Below are the code and all the weights of a small trained network. Each question names an input and a class and asks about switching units off, where a switched-off unit gives its printed mean instead of its output.

import numpy as np


def w(rows, s, z=0):
    codes = np.array(rows[::2]) - 128.0
    scale = np.full(codes.shape[1], s)
    scale[-1] = z or s
    return codes * scale


def norm(h):
    return h / np.sqrt((h * h).mean(-1, keepdims=True) + 1e-5)


def f(y):
    return y / 2 * (1 + np.tanh(0.7978845608 * (y + 0.044715 * y**3)))


def log_softmax(a):
    a = a - a.max(-1, keepdims=True)
    return a - np.log(np.exp(a).sum(-1, keepdims=True))


def net(x, mask):
    res = np.array(x, float).reshape(1, 7) / 4 @ E
    u = 0
    for l in range(4):
        y = f(norm(res) @ A[l][:, :-1].T + A[l][:, -1])
        res = res + np.where(mask[u : u + 9], y, B[l][:, -1]) @ B[l][:, :-1]
        u += 9
    return log_softmax(norm(res)[-1] @ U[:, :-1].T + U[:, -1])


A, B = {}, {}
E = w([
[58,180,105,107,108],'x0',
[79,180,187,135,143],'x1',
[166,125,56,181,184],'x2',
[197,187,107,131,72],'x3',
[143,64,96,133,118],'x4',
[90,180,93,55,113],'x5',
[128,182,68,254,106],'x6',
],0.0065)
A[0] = w([
[192,109,163,58,100,180],'L0N0',
[94,81,198,150,52,164],'L0N1',
[94,123,117,71,121,136],'L0N2',
[71,153,69,185,181,7],'L0N3',
[183,57,170,255,95,25],'L0N4',
[119,46,34,151,222,58],'L0N5',
[53,211,142,76,88,128],'L0N6',
[245,72,139,200,153,147],'L0N7',
[145,85,164,110,25,42],'L0N8',
],0.0066,0.0015)
B[0] = w([
[86,137,126,139,53,193],'L0N0',
[123,120,184,106,73,176],'L0N1',
[9,145,128,156,152,155],'L0N2',
[161,55,99,44,119,167],'L0N3',
[119,214,151,113,144,225],'L0N4',
[141,222,129,118,100,213],'L0N5',
[161,161,161,169,169,221],'L0N6',
[150,124,181,2,145,252],'L0N7',
[119,134,54,161,107,156],'L0N8',
],0.0064,0.0034)
A[1] = w([
[89,57,200,82,110,159],'L1N0',
[184,92,188,6,28,85],'L1N1',
[67,80,89,154,87,89],'L1N2',
[118,132,86,164,158,115],'L1N3',
[204,190,61,123,219,146],'L1N4',
[208,1,83,120,212,2],'L1N5',
[175,67,186,60,195,106],'L1N6',
[4,124,134,158,116,102],'L1N7',
[48,178,69,108,76,197],'L1N8',
],0.0078,0.0026)
B[1] = w([
[204,93,91,98,147,212],'L1N0',
[203,67,116,142,114,254],'L1N1',
[153,58,100,140,142,127],'L1N2',
[145,48,95,127,60,133],'L1N3',
[121,123,192,75,39,237],'L1N4',
[124,203,149,168,107,167],'L1N5',
[77,97,145,254,85,200],'L1N6',
[172,92,172,132,128,185],'L1N7',
[98,152,130,132,95,213],'L1N8',
],0.0085,0.0047)
A[2] = w([
[219,178,175,210,163,161],'L2N0',
[124,139,2,90,124,223],'L2N1',
[162,110,63,202,117,144],'L2N2',
[153,247,186,165,33,254],'L2N3',
[154,185,147,138,178,103],'L2N4',
[190,108,113,51,50,133],'L2N5',
[34,92,168,83,163,189],'L2N6',
[92,129,123,146,233,162],'L2N7',
[99,152,120,198,141,131],'L2N8',
],0.0092,0.0033)
B[2] = w([
[121,188,168,2,89,173],'L2N0',
[137,126,146,192,86,149],'L2N1',
[149,158,176,149,113,141],'L2N2',
[77,65,163,81,187,250],'L2N3',
[73,162,73,88,82,130],'L2N4',
[120,101,147,191,123,197],'L2N5',
[219,236,156,243,98,152],'L2N6',
[154,80,167,198,197,131],'L2N7',
[127,76,116,64,28,132],'L2N8',
],0.0075,0.012)
A[3] = w([
[139,111,158,174,109,207],'L3N0',
[115,73,132,169,94,84],'L3N1',
[108,121,104,152,87,109],'L3N2',
[200,112,92,159,151,223],'L3N3',
[117,104,160,93,167,147],'L3N4',
[122,98,82,130,99,23],'L3N5',
[123,123,142,217,37,101],'L3N6',
[131,90,111,62,57,2],'L3N7',
[132,83,7,117,96,138],'L3N8',
],0.012,0.00097)
B[3] = w([
[254,81,139,127,137,218],'L3N0',
[133,106,55,130,100,208],'L3N1',
[93,137,115,43,52,143],'L3N2',
[108,194,140,61,105,164],'L3N3',
[143,44,47,94,168,204],'L3N4',
[25,131,53,134,71,131],'L3N5',
[88,87,153,92,70,253],'L3N6',
[76,103,135,236,168,223],'L3N7',
[82,138,34,205,180,143],'L3N8',
],0.0071,0.0056)
U = w([
[79,158,170,100,143,146],'0',
[189,80,172,149,114,146],'1',
[129,137,86,123,180,77],'2',
[155,180,6,146,212,2],'3',
[105,97,60,183,93,128],'4',
[136,185,133,207,174,111],'5',
],0.023,0.019)

Each question gives the input, the list of numbers given to net, and the class t.
The units are the neurons (one row each of A and B). Each row of codes is followed by its name. A weight is (code - 128) times the scale printed after its matrix; where a second scale follows, it is the last column's (A, B and U).
mask holds one flag per neuron, layer by layer. A switched-off neuron (its flag False) gives its mean, the last column of its row in B, instead of its output. The means were averaged over made-up inputs and are rounded, as every weight is.
A unit's drop is (log p(t) with every unit on - log p(t) with that unit switched off) / (log p(t) with every unit on - log p(t) with every unit switched off).
The circuit of an input: a set's keep is (log p(t) with only the set's units on - log p(t) with every unit switched off) / (log p(t) with every unit on - log p(t) with every unit switched off). Starting from the 12 units with the biggest drops (on a tie, the unit counted first), units are removed one at a time, each time the one whose removal leaves the highest keep (on an exact tie, the one counted first), for as long as the keep stays at least 0.8.
circuit, biggest first: the units of the circuit, biggest drop first
unit that matters most: the unit with the biggest drop
k most important neurons: the k neurons with the biggest drops, biggest first
k most important neurons of layer l: the k neurons of layer l with the biggest drops, biggest first
drop when u is switched off: that unit's drop, to one decimal
input [-4,8,7,6,-4,-1,-6], class 0: circuit, biggest first : [L2N0]
input [2,1,-3,5,-6,-5,-3], class 0: circuit, biggest first : [L2N0, L1N4, L3N0]
input [2,-8,-3,2,-6,5,-2], class 4: 2 most important neurons : [L0N4, L2N0]
input [-7,0,4,-5,-3,1,-1], class 0: circuit, biggest first : [L2N0, L1N5]
input [6,-8,-6,6,-6,2,6], class 0: 2 most important neurons : [L2N3, L0N6]
input [5,3,-4,-8,-2,3,-6], class 1: circuit, biggest first : [L2N6, L1N0, L2N0]
input [4,4,6,-7,-4,-1,4], class 1: 2 most important neurons : [L2N6, L1N6]
input [-7,-7,3,-8,1,6,4], class 0: 4 most important neurons : [L1N5, L1N1, L1N0, L2N3]
input [3,8,6,-6,-7,1,3], class 5: 3 most important neurons of layer 0 : [L0N3, L0N0, L0N8]
input [8,2,-3,-6,-6,0,-3], class 5: 2 most important neurons : [L2N6, L1N4]
input [-7,1,1,-8,5,-4,5], class 0: 2 most important neurons : [L2N0, L1N5]
input [0,5,4,2,-1,0,4], class 0: 3 most important neurons : [L1N1, L2N3, L1N0]
input [6,6,7,-1,5,-3,-8], class 5: 2 most important neurons of layer 0 : [L0N2, L0N5]
input [-2,7,-7,-7,4,5,2], class 1: unit that matters most : L1N7
input [1,5,2,6,2,2,5], class 0: 2 most important neurons : [L1N1, L1N0]
input [3,-2,-5,-7,-6,0,4], class 1: 3 most important neurons of layer 0 : [L0N4, L0N5, L0N7]
input [-6,-5,-8,-3,-3,5,8], class 0: drop when L1N7 is switched off : 0.0
input [8,-5,-8,-4,1,-1,-1], class 1: drop when L2N6 is switched off : 0.2
input [2,-3,-8,5,4,-1,0], class 4: drop when L0N8 is switched off : 0.3
input [-4,1,4,-8,-5,7,-2], class 5: most important neuron : [L2N6]
input [7,5,7,-1,-6,-1,-7], class 5: drop when L2N6 is switched off : 0.3
input [-5,-5,4,0,5,8,-5], class 4: 2 most important neurons of layer 0 : [L0N6, L0N0]
input [-1,6,-3,-2,-6,3,-8], class 1: 2 most important neurons of layer 0 : [L0N4, L0N5]
